Below is a small trained network, with its code and all its weights. Each question gives an input and a target symbol and asks what happens when units are switched off, that is, made to give their printed mean instead of their output.

import numpy as np


def w(rows, s, z=0):
    codes = np.array(rows[::2]) - 128.0
    scale = np.full(codes.shape[1], s)
    scale[-1] = z or s
    return codes * scale


def f(y):
    return np.maximum(y, 0)


def softmax(a):
    e = np.exp(a - a.max(-1, keepdims=True))
    return e / e.sum(-1, keepdims=True)


def log_softmax(a):
    a = a - a.max(-1, keepdims=True)
    return a - np.log(np.exp(a).sum(-1, keepdims=True))


def net(x, mask):
    ids = ['αβδζηθπσψω'.index(c) for c in x.split()]
    T = len(ids)
    res = E[ids] + P[:T]
    q, k, v = (res @ M[0].T for M in (Q, K, V))
    z = softmax(np.where(np.tri(T) > 0, q @ k.T / 2**0.5, -1e9)) @ v
    res = res + np.where(mask[0], z, O[0][:, -1]) @ O[0][:, :-1]
    y = f(res @ A[0][:, :-1].T + A[0][:, -1])
    res = res + np.where(mask[1:13], y, B[0][:, -1]) @ B[0][:, :-1]
    return log_softmax(res[-1] @ U[:, :-1].T + U[:, -1])


Q, K, V, O, A, B = {}, {}, {}, {}, {}, {}
E = w([
[88,147,81,226,223],'α',
[153,49,181,104,93],'β',
[64,138,198,72,153],'δ',
[113,122,123,21,210],'ζ',
[3,225,92,87,208],'η',
[161,59,186,95,92],'θ',
[117,129,125,66,184],'π',
[66,107,94,49,95],'σ',
[112,127,126,58,185],'ψ',
[181,156,167,113,50],'ω',
],0.019)
P = w([
[191,166,104,112,76],'0',
[196,181,148,74,111],'1',
[183,154,171,66,118],'2',
[158,142,183,83,124],'3',
[141,125,181,87,118],'4',
[120,112,180,102,126],'5',
[103,100,178,113,129],'6',
[82,93,172,116,132],'7',
[60,86,175,122,141],'8',
[45,78,179,126,146],'9',
[22,68,177,123,151],'10',
[20,75,183,129,154],'11',
[2,65,185,136,158],'12',
],0.009)
Q[0] = w([
[158,20,172,18,144],'h1',
[145,139,115,38,254],'h1',
],0.0072)
K[0] = w([
[2,25,204,168,90],'h1',
[50,83,101,123,168],'h1',
],0.0082)
V[0] = w([
[148,210,254,221,96],'h1',
[118,53,143,154,254],'h1',
],0.0064)
O[0] = w([
[88,216,246,111,185,2],'h1',
[252,149,167,97,208,147],'h1',
],0.011,0.0037)
A[0] = w([
[153,208,82,215,79,2],'n1',
[139,163,87,76,166,120],'n2',
[196,98,106,121,77,58],'n3',
[87,156,147,170,96,84],'n4',
[181,98,175,126,118,64],'n5',
[128,178,164,120,183,79],'n6',
[182,132,76,177,131,212],'n7',
[248,118,131,106,109,196],'n8',
[220,162,135,142,74,76],'n9',
[106,86,117,180,108,110],'n10',
[186,105,155,135,80,65],'n11',
[67,145,124,101,143,91],'n12',
],0.016,0.0052)
B[0] = w([
[145,62,80,222,131,137],'n1',
[123,168,129,129,74,244],'n2',
[87,119,145,91,175,174],'n3',
[176,117,141,87,165,161],'n4',
[114,164,130,168,33,161],'n5',
[144,59,135,168,142,170],'n6',
[95,97,185,91,76,154],'n7',
[152,100,111,169,202,230],'n8',
[147,65,10,165,126,145],'n9',
[179,149,162,174,146,146],'n10',
[165,150,111,144,92,157],'n11',
[121,132,147,170,158,183],'n12',
],0.014,0.011)
U = w([
[186,80,50,240,118,96],'α',
[206,186,131,66,58,245],'β',
[125,192,255,19,129,216],'δ',
[115,47,63,77,207,101],'ζ',
[84,235,45,146,164,178],'η',
[141,166,89,88,161,97],'θ',
[136,115,81,94,151,1],'π',
[19,79,69,40,70,135],'σ',
[143,115,77,84,155,15],'ψ',
[127,110,75,92,190,122],'ω',
],0.0076,0.0055)

Each question gives the input, a string of symbols that net reads in full, and the target symbol t.
The units are the heads (2 rows each of Q, K, V and O) and the neurons (one row each of A and B). Each row of codes is followed by its name. A weight is (code - 128) times the scale printed after its matrix; where a second scale follows, it is the last column's (O, A, B and U).
mask holds one flag per unit, heads first, then neurons. A switched-off unit (its flag False) gives its mean, the last column of its rows in O or B, instead of its output. The means were averaged over made-up inputs and are rounded, as every weight is.
A unit's drop is (log p(t) with every unit on - log p(t) with that unit switched off) / (log p(t) with every unit on - log p(t) with every unit switched off).
The circuit of an input: a set's keep is (log p(t) with only the set's units on - log p(t) with every unit switched off) / (log p(t) with every unit on - log p(t) with every unit switched off). Starting from the 12 units with the biggest drops (on a tie, the unit counted first), units are removed one at a time, each time the one whose removal leaves the highest keep (on an exact tie, the one counted first), for as long as the keep stays at least 0.8.
units of the circuit, in order: the units of the circuit, biggest drop first
unit that matters most: the unit with the biggest drop
top k neurons: the k neurons with the biggest drops, biggest first
drop of u: that unit's drop, to one decimal
input ψ ζ ζ θ, target α: units of the circuit, in order : (n8)
input ζ ζ θ, target α: top 3 neurons : (n8 n9 n5)
input ω η ζ δ δ ζ ζ, target δ: top 2 neurons : (n2 n8)
input ζ δ ζ ω, target α: top 2 neurons : (n9 n2)
input ζ ζ ζ ψ ω δ ζ ψ θ σ ω ζ, target σ: units of the circuit, in order : (n8 h1)
input θ ζ ω σ σ ω ω ω ζ σ ω, target δ: units of the circuit, in order : (h1 n4)
input ω ζ β ζ ζ α ζ ψ, target α: units of the circuit, in order : (h1 n8 n3)
input ω ω α ζ ψ, target α: units of the circuit, in order : (h1 n8 n5)
input σ ω ψ, target σ: units of the circuit, in order : (h1 n8)
input σ ζ π ω, target α: top 2 neurons : (n9 n1)
input β σ ω ω η δ ζ ζ θ ω ζ β, target β: top 2 neurons : (n5 n6)
input σ α ψ α δ ω δ ω η σ ω, target δ: drop of n2 : 0.0
input ζ ζ ω θ ζ δ δ ω ω θ, target β: drop of h1 : 0.5
input β ζ α α π ζ, target α: drop of h1 : 1.1
input δ ζ ζ, target δ: unit that matters most : h1
input ω β ζ ζ θ ω δ ω β, target β: drop of n6 : 0.3
